Here is a tiny trained network, its code and every weight. The questions are about switching its units off for an input and a target symbol, where a switched-off unit gives its printed mean instead of its output.

import numpy as np


def w(rows, s, z=0):
    codes = np.array(rows[::2]) - 128.0
    scale = np.full(codes.shape[1], s)
    scale[-1] = z or s
    return codes * scale


def norm(h):
    return h / np.sqrt((h * h).mean(-1, keepdims=True) + 1e-5)


def f(y):
    return y / 2 * (1 + np.tanh(0.7978845608 * (y + 0.044715 * y**3)))


def softmax(a):
    e = np.exp(a - a.max(-1, keepdims=True))
    return e / e.sum(-1, keepdims=True)


def log_softmax(a):
    a = a - a.max(-1, keepdims=True)
    return a - np.log(np.exp(a).sum(-1, keepdims=True))


def net(x, mask):
    ids = ['βδεθλμξπσω'.index(c) for c in x.split()]
    T = len(ids)
    res = E[ids] + P[:T]
    u = 0
    for l in range(2):
        q, k, v = (norm(res) @ M[l].T for M in (Q, K, V))
        z = softmax(np.where(np.tri(T) > 0, q @ k.T / 2**0.5, -1e9)) @ v
        res = res + np.where(mask[u], z, O[l][:, -1]) @ O[l][:, :-1]
        u += 1
        y = f(norm(res) @ A[l][:, :-1].T + A[l][:, -1])
        res = res + np.where(mask[u : u + 8], y, B[l][:, -1]) @ B[l][:, :-1]
        u += 8
    return log_softmax(norm(res)[-1] @ U[:, :-1].T + U[:, -1])


Q, K, V, O, A, B = {}, {}, {}, {}, {}, {}
E = w([
[122,128,132,113],'β',
[155,116,162,252],'δ',
[117,121,141,110],'ε',
[128,137,124,120],'θ',
[125,134,133,117],'λ',
[127,113,138,109],'μ',
[142,112,117,112],'ξ',
[120,120,133,113],'π',
[130,126,141,113],'σ',
[128,128,122,118],'ω',
],0.0043)
P = w([
[101,144,95,203],'0',
[194,250,116,154],'1',
[193,236,105,146],'2',
[203,238,106,140],'3',
[223,237,105,121],'4',
[242,220,92,127],'5',
[236,207,103,121],'6',
[254,218,89,108],'7',
],0.00086)
Q[0] = w([
[202,200,123,87],'L0H0',
[255,165,110,117],'L0H0',
],0.0087)
K[0] = w([
[77,29,118,232],'L0H0',
[110,93,142,254],'L0H0',
],0.0073)
V[0] = w([
[133,3,20,93],'L0H0',
[137,180,10,144],'L0H0',
],0.0042)
O[0] = w([
[65,17,200,218,255],'L0H0',
[50,135,4,197,214],'L0H0',
],0.0033,0.00095)
A[0] = w([
[145,97,139,145,154],'L0N0',
[139,152,51,247,114],'L0N1',
[183,192,51,171,250],'L0N2',
[151,86,208,172,198],'L0N3',
[83,117,196,202,76],'L0N4',
[43,88,126,2,124],'L0N5',
[105,97,193,206,73],'L0N6',
[62,86,93,60,126],'L0N7',
],0.0031,0.0017)
B[0] = w([
[87,121,137,118,144],'L0N0',
[166,136,223,97,171],'L0N1',
[87,17,186,136,249],'L0N2',
[26,52,107,119,186],'L0N3',
[128,109,99,21,139],'L0N4',
[210,251,167,214,113],'L0N5',
[96,114,104,18,144],'L0N6',
[166,162,161,162,118],'L0N7',
],0.0028,0.0019)
Q[1] = w([
[218,253,96,81],'L1H0',
[196,229,118,90],'L1H0',
],0.0059)
K[1] = w([
[205,66,171,244],'L1H0',
[204,65,162,254],'L1H0',
],0.0041)
V[1] = w([
[177,122,214,251],'L1H0',
[211,190,76,138],'L1H0',
],0.0021)
O[1] = w([
[161,126,166,253,253],'L1H0',
[140,202,167,104,1],'L1H0',
],0.0033,0.00087)
A[1] = w([
[91,60,163,221,184],'L1N0',
[137,146,207,87,65],'L1N1',
[180,153,162,109,131],'L1N2',
[91,141,223,78,127],'L1N3',
[2,151,58,172,141],'L1N4',
[124,142,136,185,103],'L1N5',
[141,183,91,35,5],'L1N6',
[166,174,80,135,127],'L1N7',
],0.0052,0.0021)
B[1] = w([
[99,255,165,121,254],'L1N0',
[178,96,88,161,123],'L1N1',
[91,109,106,188,151],'L1N2',
[204,60,101,115,131],'L1N3',
[223,79,50,125,173],'L1N4',
[152,137,160,152,137],'L1N5',
[29,159,139,146,129],'L1N6',
[99,73,163,112,142],'L1N7',
],0.0036,0.0038)
U = w([
[134,225,206,205,104],'β',
[188,135,166,189,3],'δ',
[222,69,138,144,130],'ε',
[174,97,40,124,108],'θ',
[46,218,78,64,79],'λ',
[111,58,251,80,103],'μ',
[9,89,130,197,237],'ξ',
[105,54,83,43,138],'π',
[195,199,167,22,188],'σ',
[129,181,38,181,58],'ω',
],0.013,0.002)

Each question gives the input, a string of symbols that net reads in full, and the target symbol t.
The units are the heads (2 rows each of Q, K, V and O) and the neurons (one row each of A and B). Each row of codes is followed by its name. A weight is (code - 128) times the scale printed after its matrix; where a second scale follows, it is the last column's (O, A, B and U).
mask holds one flag per unit, layer by layer, with each layer's heads first. A switched-off unit (its flag False) gives its mean, the last column of its rows in O or B, instead of its output. The means were averaged over made-up inputs and are rounded, as every weight is.
A unit's drop is (log p(t) with every unit on - log p(t) with that unit switched off) / (log p(t) with every unit on - log p(t) with every unit switched off).
The circuit of an input: a set's keep is (log p(t) with only the set's units on - log p(t) with every unit switched off) / (log p(t) with every unit on - log p(t) with every unit switched off). Starting from the 12 units with the biggest drops (on a tie, the unit counted first), units are removed one at a time, each time the one whose removal leaves the highest keep (on an exact tie, the one counted first), for as long as the keep stays at least 0.8.
circuit, biggest first: the units of the circuit, biggest drop first
top k neurons: the k neurons with the biggest drops, biggest first
k most important neurons of layer l: the k neurons of layer l with the biggest drops, biggest first
drop of u: that unit's drop, to one decimal
input σ θ μ π, target σ: circuit, biggest first => (L0H0)
input ε ξ ε π μ θ, target ε: circuit, biggest first => (L0H0; L1N0)
input λ β θ, target λ: circuit, biggest first => (L0H0; L1N6)
input θ π λ ξ, target θ: circuit, biggest first => (L0H0; L1N4)
input θ β ξ ε μ ξ σ, target θ: circuit, biggest first => (L0H0; L1N4)
input θ ξ σ, target θ: circuit, biggest first => (L1N4; L0H0)
input θ θ ξ μ ξ, target θ: 2 most important neurons of layer 1 => (L1N0; L1N4)
input θ μ ξ π ω, target θ: circuit, biggest first => (L0H0; L1N4)
input λ σ ω β π ξ σ π, target λ: 2 most important neurons of layer 1 => (L1N6; L1N0)
input λ σ λ θ ε ε, target λ: circuit, biggest first => (L0H0; L1N6)
input ω λ ω ξ θ ω, target ω: top 3 neurons => (L1N4; L1N0; L0N1)
input ξ ε ξ π, target ξ: 2 most important neurons of layer 1 => (L1N0; L1N4)
input ξ σ β μ μ ξ ω, target ξ: drop of L0H0 => 1.1
input ε ε ε ξ π ξ ε, target ε: drop of L0H0 => 0.9
input μ ξ β, target μ: drop of L0N3 => 0.1
input σ σ ξ θ, target σ: top neuron => (L1N0)
